Here is a tiny trained network, its code and every weight. The questions are about switching its units off for an input and a class, where a switched-off unit gives its printed mean instead of its output.

import numpy as np


def w(rows, s, z=0):
    codes = np.array(rows[::2]) - 128.0
    scale = np.full(codes.shape[1], s)
    scale[-1] = z or s
    return codes * scale


def f(y):
    return np.maximum(y, 0)


def log_softmax(a):
    a = a - a.max(-1, keepdims=True)
    return a - np.log(np.exp(a).sum(-1, keepdims=True))


def net(x, mask):
    res = np.array(x, float).reshape(1, 4) / 4 @ E
    y = f(res @ A[0][:, :-1].T + A[0][:, -1])
    res = res + np.where(mask, y, B[0][:, -1]) @ B[0][:, :-1]
    return log_softmax(res[-1] @ U[:, :-1].T + U[:, -1])


A, B = {}, {}
E = w([
[105,28,254,140,207,60],'x0',
[144,120,120,118,133,125],'x1',
[138,218,201,16,213,183],'x2',
[170,204,93,235,219,12],'x3',
],0.0087)
A[0] = w([
[151,115,66,191,133,85,155],'n1',
[121,163,150,67,107,186,158],'n2',
[124,71,113,124,80,178,212],'n3',
[103,54,221,117,169,104,168],'n4',
[120,62,125,146,56,135,181],'n5',
[159,205,26,144,91,141,227],'n6',
[129,91,204,45,144,200,144],'n7',
[153,155,9,193,104,131,179],'n8',
[167,238,160,135,188,83,69],'n9',
[162,201,131,130,212,117,70],'n10',
[108,53,112,134,63,139,184],'n11',
[128,174,65,121,114,167,254],'n12',
[138,133,75,227,124,45,146],'n13',
[112,59,148,169,152,73,150],'n14',
],0.011,0.005)
B[0] = w([
[183,129,200,209,71,178,210],'n1',
[170,217,85,80,133,178,212],'n2',
[53,138,85,88,163,119,199],'n3',
[161,86,253,220,221,150,226],'n4',
[3,64,93,106,144,53,190],'n5',
[65,95,148,108,83,214,247],'n6',
[163,142,175,148,182,213,233],'n7',
[146,59,161,153,72,202,233],'n8',
[37,18,81,100,103,75,222],'n9',
[37,4,95,74,105,86,205],'n10',
[22,65,114,86,160,69,193],'n11',
[117,165,27,45,66,179,219],'n12',
[196,157,194,175,85,148,245],'n13',
[161,170,141,194,126,25,203],'n14',
],0.0079,0.013)
U = w([
[92,85,58,69,85,101,248],'0',
[183,110,192,152,129,225,135],'1',
[98,73,135,115,204,35,118],'2',
[228,154,152,172,113,44,53],'3',
[161,253,83,61,146,168,51],'4',
],0.011,0.0016)

Each question gives the input, the list of numbers given to net, and the class t.
The units are the neurons (one row each of A and B). Each row of codes is followed by its name. A weight is (code - 128) times the scale printed after its matrix; where a second scale follows, it is the last column's (A, B and U).
mask holds one flag per neuron, in row order. A switched-off neuron (its flag False) gives its mean, the last column of its row in B, instead of its output. The means were averaged over made-up inputs and are rounded, as every weight is.
A unit's drop is (log p(t) with every unit on - log p(t) with that unit switched off) / (log p(t) with every unit on - log p(t) with every unit switched off).
The circuit of an input: a set's keep is (log p(t) with only the set's units on - log p(t) with every unit switched off) / (log p(t) with every unit on - log p(t) with every unit switched off). Starting from the 12 units with the biggest drops (on a tie, the unit counted first), units are removed one at a time, each time the one whose removal leaves the highest keep (on an exact tie, the one counted first), for as long as the keep stays at least 0.8.
units of the circuit, in order: the units of the circuit, biggest drop first
top k neurons: the k neurons with the biggest drops, biggest first
drop of u: that unit's drop, to one decimal
input [3,-8,1,1], class 2: top 2 neurons	(n13; n1)
input [-5,1,7,1], class 0: units of the circuit, in order	(n9)
input [-7,-8,1,6], class 0: top 2 neurons	(n9; n4)
input [-3,1,1,3], class 0: top 2 neurons	(n4; n7)
input [-8,4,3,7], class 0: top 2 neurons	(n9; n10)
input [-8,-2,-8,1], class 1: top 2 neurons	(n8; n1)
input [-5,-6,7,2], class 0: top 2 neurons	(n9; n10)
input [-8,-6,-3,1], class 1: top 4 neurons	(n8; n9; n10; n1)
input [-8,8,-6,2], class 1: top 2 neurons	(n8; n1)
input [7,-1,0,5], class 3: drop of n11	0.2
input [7,4,-5,2], class 3: drop of n1	0.0
input [-7,1,-3,2], class 1: drop of n8	0.2
